Below is a small trained network, with its code and all its weights. Each question gives an input and a target symbol and asks what happens when units are switched off, that is, made to give their printed mean instead of their output.

import numpy as np


def w(rows, s, z=0):
    codes = np.array(rows[::2]) - 128.0
    scale = np.full(codes.shape[1], s)
    scale[-1] = z or s
    return codes * scale


def norm(h):
    return h / np.sqrt((h * h).mean(-1, keepdims=True) + 1e-5)


def f(y):
    return np.maximum(y, 0)


def softmax(a):
    e = np.exp(a - a.max(-1, keepdims=True))
    return e / e.sum(-1, keepdims=True)


def log_softmax(a):
    a = a - a.max(-1, keepdims=True)
    return a - np.log(np.exp(a).sum(-1, keepdims=True))


def net(x, mask):
    ids = ['αγεζμξπστφψω'.index(c) for c in x.split()]
    T = len(ids)
    res = E[ids] + P[:T]
    u = 0
    for l in range(2):
        r = norm(res)
        for j in range(3):
            rows = slice(2 * j, 2 * j + 2)
            q, k, v = (r @ M[l][rows].T for M in (Q, K, V))
            z = softmax(np.where(np.tri(T) > 0, q @ k.T / 2**0.5, -1e9)) @ v
            o = O[l][rows]
            res = res + np.where(mask[u + j], z, o[:, -1]) @ o[:, :-1]
        u += 3
        y = f(norm(res) @ A[l][:, :-1].T + A[l][:, -1])
        res = res + np.where(mask[u : u + 8], y, B[l][:, -1]) @ B[l][:, :-1]
        u += 8
    return log_softmax(norm(res)[-1] @ U[:, :-1].T + U[:, -1])


Q, K, V, O, A, B = {}, {}, {}, {}, {}, {}
E = w([
[113,150,185],'α',
[155,123,160],'γ',
[115,126,107],'ε',
[121,114,109],'ζ',
[126,65,55],'μ',
[120,128,195],'ξ',
[109,141,109],'π',
[112,131,108],'σ',
[20,167,128],'τ',
[113,128,108],'φ',
[247,255,91],'ψ',
[115,126,108],'ω',
],0.0093)
P = w([
[145,96,251],'0',
[119,249,68],'1',
[127,244,78],'2',
[132,247,78],'3',
[136,233,79],'4',
[137,234,84],'5',
[142,224,86],'6',
[148,218,87],'7',
[147,215,91],'8',
[152,207,93],'9',
[149,219,94],'10',
[152,211,93],'11',
],0.003)
Q[0] = w([
[99,88,80],'0.h1',
[52,175,50],'0.h1',
[110,222,167],'0.h2',
[2,134,63],'0.h2',
[151,56,136],'0.h3',
[130,199,113],'0.h3',
],0.0082)
K[0] = w([
[106,161,193],'0.h1',
[88,74,221],'0.h1',
[89,201,212],'0.h2',
[1,101,77],'0.h2',
[157,203,140],'0.h3',
[76,96,139],'0.h3',
],0.0078)
V[0] = w([
[22,186,170],'0.h1',
[182,170,117],'0.h1',
[103,31,122],'0.h2',
[192,95,150],'0.h2',
[216,254,98],'0.h3',
[235,171,83],'0.h3',
],0.0027)
O[0] = w([
[85,86,74,175],'0.h1',
[100,182,84,158],'0.h1',
[109,172,66,2],'0.h2',
[70,147,152,71],'0.h2',
[111,188,6,235],'0.h3',
[56,200,56,195],'0.h3',
],0.0026,0.00092)
A[0] = w([
[48,161,167,2],'0.n1',
[2,103,167,129],'0.n2',
[171,89,116,78],'0.n3',
[90,75,109,8],'0.n4',
[59,97,104,153],'0.n5',
[225,132,176,125],'0.n6',
[123,205,119,99],'0.n7',
[90,59,55,148],'0.n8',
],0.0057,0.0075)
B[0] = w([
[254,44,234,128],'0.n1',
[75,164,101,158],'0.n2',
[77,138,109,128],'0.n3',
[231,232,156,128],'0.n4',
[122,179,132,214],'0.n5',
[128,168,132,198],'0.n6',
[142,116,115,194],'0.n7',
[108,183,119,253],'0.n8',
],0.0083,0.003)
Q[1] = w([
[76,178,119],'1.h1',
[184,37,126],'1.h1',
[54,254,42],'1.h2',
[17,236,14],'1.h2',
[78,164,28],'1.h3',
[74,225,80],'1.h3',
],0.006)
K[1] = w([
[74,125,125],'1.h1',
[230,167,189],'1.h1',
[46,30,178],'1.h2',
[79,2,153],'1.h2',
[108,106,36],'1.h3',
[143,149,37],'1.h3',
],0.0075)
V[1] = w([
[71,113,98],'1.h1',
[145,71,155],'1.h1',
[255,190,127],'1.h2',
[128,82,35],'1.h2',
[126,46,156],'1.h3',
[27,90,204],'1.h3',
],0.004)
O[1] = w([
[50,161,182,158],'1.h1',
[111,123,19,37],'1.h1',
[174,237,156,86],'1.h2',
[117,172,4,96],'1.h2',
[141,172,28,2],'1.h3',
[153,217,37,36],'1.h3',
],0.0032,0.0031)
A[1] = w([
[140,135,48,75],'1.n1',
[121,144,195,130],'1.n2',
[133,150,184,88],'1.n3',
[147,194,134,119],'1.n4',
[212,88,50,2],'1.n5',
[129,49,65,133],'1.n6',
[215,146,79,88],'1.n7',
[127,101,2,104],'1.n8',
],0.0095,0.008)
B[1] = w([
[183,40,102,179],'1.n1',
[94,98,87,241],'1.n2',
[156,68,122,181],'1.n3',
[186,94,154,255],'1.n4',
[245,251,4,128],'1.n5',
[188,155,15,173],'1.n6',
[42,255,139,166],'1.n7',
[178,83,12,250],'1.n8',
],0.008,0.0035)
U = w([
[97,39,241,168],'α',
[229,50,244,220],'γ',
[100,81,146,4],'ε',
[109,61,146,14],'ζ',
[174,64,2,217],'μ',
[126,59,161,14],'ξ',
[83,119,150,54],'π',
[70,74,146,55],'σ',
[18,174,150,180],'τ',
[82,66,149,40],'φ',
[206,246,166,179],'ψ',
[61,42,141,61],'ω',
],0.0089,0.0036)

Each question gives the input, a string of symbols that net reads in full, and the target symbol t.
The units are the heads (2 rows each of Q, K, V and O) and the neurons (one row each of A and B). Each row of codes is followed by its name. A weight is (code - 128) times the scale printed after its matrix; where a second scale follows, it is the last column's (O, A, B and U).
mask holds one flag per unit, layer by layer, with each layer's heads first. A switched-off unit (its flag False) gives its mean, the last column of its rows in O or B, instead of its output. The means were averaged over made-up inputs and are rounded, as every weight is.
A unit's drop is (log p(t) with every unit on - log p(t) with that unit switched off) / (log p(t) with every unit on - log p(t) with every unit switched off).
The circuit of an input: a set's keep is (log p(t) with only the set's units on - log p(t) with every unit switched off) / (log p(t) with every unit on - log p(t) with every unit switched off). Starting from the 12 units with the biggest drops (on a tie, the unit counted first), units are removed one at a time, each time the one whose removal leaves the highest keep (on an exact tie, the one counted first), for as long as the keep stays at least 0.8.
circuit, biggest first: the units of the circuit, biggest drop first
most important unit: the unit with the biggest drop
top k neurons: the k neurons with the biggest drops, biggest first
k most important neurons of layer l: the k neurons of layer l with the biggest drops, biggest first
which heads matter: for each layer, one digit per head in row order, 1 if its drop is at least 0.15 and else 0, layers parted by /
drop of u: that unit's drop, to one decimal
input τ ψ σ μ α π γ μ μ ψ σ, target τ: circuit, biggest first => [1.n8; 1.n6]
input ψ ζ μ μ μ π, target ψ: circuit, biggest first => [1.n8; 1.n4; 1.n2]
input γ μ ξ φ μ μ μ μ ψ σ, target γ: which heads matter => 000 / 010
input ψ ω γ ψ γ π ω τ ζ, target ψ: which heads matter => 001 / 000
input τ ψ ω, target τ: 2 most important neurons of layer 1 => [1.n8; 1.n1]
input τ α μ ψ ξ ε, target τ: circuit, biggest first => [1.n8; 1.n6]
input ψ σ τ ψ ω ψ ψ π μ ψ ω, target ψ: circuit, biggest first => [1.n8; 1.n4; 1.n6]
input ψ ψ σ, target ψ: circuit, biggest first => [1.n8; 1.n4; 1.h2]
input ψ μ φ, target ψ: which heads matter => 000 / 000
input γ π τ ψ μ γ π μ τ τ ζ, target γ: most important unit => 1.n4
input ψ τ γ π μ μ γ μ ζ, target ψ: top 2 neurons => [0.n8; 1.n8]
input γ ψ ψ ω, target γ: top 3 neurons => [1.n8; 1.n4; 1.n6]
input γ ψ φ γ μ μ μ τ ψ μ σ, target γ: top 4 neurons => [1.n4; 1.n8; 0.n8; 1.n6]
input γ τ μ ζ ψ μ μ ω, target γ: top 2 neurons => [1.n4; 1.n8]
input γ ψ ψ γ γ τ γ σ μ ω ζ, target γ: top 4 neurons => [1.n4; 1.n8; 1.n6; 1.n1]
input γ σ τ ω α ω μ τ ψ ψ φ φ, target γ: top 4 neurons => [1.n4; 1.n8; 1.n7; 1.n6]
input γ μ γ μ γ μ ζ μ γ ω π, target γ: top 2 neurons => [1.n4; 0.n8]
input ψ ξ μ φ α μ π, target ψ: 4 most important neurons of layer 1 => [1.n8; 1.n4; 1.n7; 1.n1]
input ψ γ σ φ ω π ω α, target α: top 2 neurons => [1.n8; 1.n2]
input τ φ μ ω, target τ: top 3 neurons => [1.n8; 1.n1; 1.n6]
input γ π α ζ ω μ σ τ π, target γ: top 3 neurons => [1.n4; 1.n8; 0.n8]
input μ ψ ξ τ σ μ α, target α: drop of 0.n8 => 0.1
input ψ ω γ ξ, target α: drop of 1.n8 => 0.3
input ψ ψ π π γ μ ε, target ψ: drop of 1.n1 => 0.1
